Below is a small trained network, with its code and all its weights. Each question gives an input and a class and asks what happens when units are switched off, that is, made to give their printed mean instead of their output.

import numpy as np


def w(rows, s, z=0):
    codes = np.array(rows[::2]) - 128.0
    scale = np.full(codes.shape[1], s)
    scale[-1] = z or s
    return codes * scale


def f(y):
    return y / 2 * (1 + np.tanh(0.7978845608 * (y + 0.044715 * y**3)))


def log_softmax(a):
    a = a - a.max(-1, keepdims=True)
    return a - np.log(np.exp(a).sum(-1, keepdims=True))


def net(x, mask):
    res = np.array(x, float).reshape(1, 7) / 4 @ E
    y = f(res @ A[0][:, :-1].T + A[0][:, -1])
    res = res + np.where(mask, y, B[0][:, -1]) @ B[0][:, :-1]
    return log_softmax(res[-1] @ U[:, :-1].T + U[:, -1])


A, B = {}, {}
E = w([
[135,124,129],'x0',
[87,75,2],'x1',
[110,141,134],'x2',
[163,113,122],'x3',
[56,1,164],'x4',
[127,132,129],'x5',
[94,142,135],'x6',
],0.0072)
A[0] = w([
[81,23,161,120],'N0',
[207,119,120,139],'N1',
[134,78,124,123],'N2',
[144,133,123,2],'N3',
[101,209,249,99],'N4',
[130,184,131,178],'N5',
[77,114,33,118],'N6',
[85,105,46,57],'N7',
[111,146,172,30],'N8',
[89,46,162,92],'N9',
],0.011,0.0051)
B[0] = w([
[169,237,73,237],'N0',
[56,132,113,177],'N1',
[93,177,154,149],'N2',
[130,172,81,98],'N3',
[201,72,142,253],'N4',
[118,128,58,205],'N5',
[202,77,212,233],'N6',
[211,100,254,190],'N7',
[247,99,151,116],'N8',
[205,177,22,195],'N9',
],0.0076,0.0051)
U = w([
[135,238,103,144],'0',
[103,159,191,243],'1',
[151,69,251,3],'2',
[105,144,160,148],'3',
],0.011,0.0033)

Each question gives the input, the list of numbers given to net, and the class t.
The units are the neurons (one row each of A and B). Each row of codes is followed by its name. A weight is (code - 128) times the scale printed after its matrix; where a second scale follows, it is the last column's (A, B and U).
mask holds one flag per neuron, in row order. A switched-off neuron (its flag False) gives its mean, the last column of its row in B, instead of its output. The means were averaged over made-up inputs and are rounded, as every weight is.
A unit's drop is (log p(t) with every unit on - log p(t) with that unit switched off) / (log p(t) with every unit on - log p(t) with every unit switched off).
The circuit of an input: a set's keep is (log p(t) with only the set's units on - log p(t) with every unit switched off) / (log p(t) with every unit on - log p(t) with every unit switched off). Starting from all 10 units, units are removed one at a time, each time the one whose removal leaves the highest keep (on an exact tie, the one counted first), for as long as the keep stays at least 0.8.
units of the circuit, in order: the units of the circuit, biggest drop first
unit that matters most: the unit with the biggest drop
top k neurons: the k neurons with the biggest drops, biggest first
drop when u is switched off: that unit's drop, to one decimal
input [0,-6,6,0,-4,5,2], class 2: top 2 neurons -> N4, N0
input [4,-8,2,-4,-7,2,-4], class 2: top 4 neurons -> N4, N0, N9, N8
input [-7,-1,8,-6,7,8,7], class 0: units of the circuit, in order -> N0, N9
input [3,6,-4,5,-4,4,-8], class 2: units of the circuit, in order -> N0, N6
input [5,-8,6,6,-6,6,7], class 2: top 3 neurons -> N4, N0, N9
input [-4,6,2,-3,1,8,5], class 2: unit that matters most -> N6
input [-7,7,6,6,7,7,-4], class 0: top 3 neurons -> N0, N9, N4
input [-8,6,6,-5,-7,2,-8], class 1: top 4 neurons -> N0, N6, N9, N7
input [-5,-8,2,-4,8,8,2], class 0: top 4 neurons -> N0, N9, N6, N7
input [2,6,4,-3,-2,-5,5], class 2: top 3 neurons -> N6, N7, N0
input [-6,-8,5,8,-5,5,-1], class 2: top 3 neurons -> N4, N0, N9
input [4,7,2,-6,-3,2,1], class 2: drop when N6 is switched off -> 0.3
input [-4,8,-2,3,4,-6,0], class 2: drop when N7 is switched off -> 1.2
input [1,5,5,-5,6,-5,1], class 0: drop when N0 is switched off -> 1.3
input [-3,4,-4,-3,6,7,4], class 0: drop when N7 is switched off -> -0.1
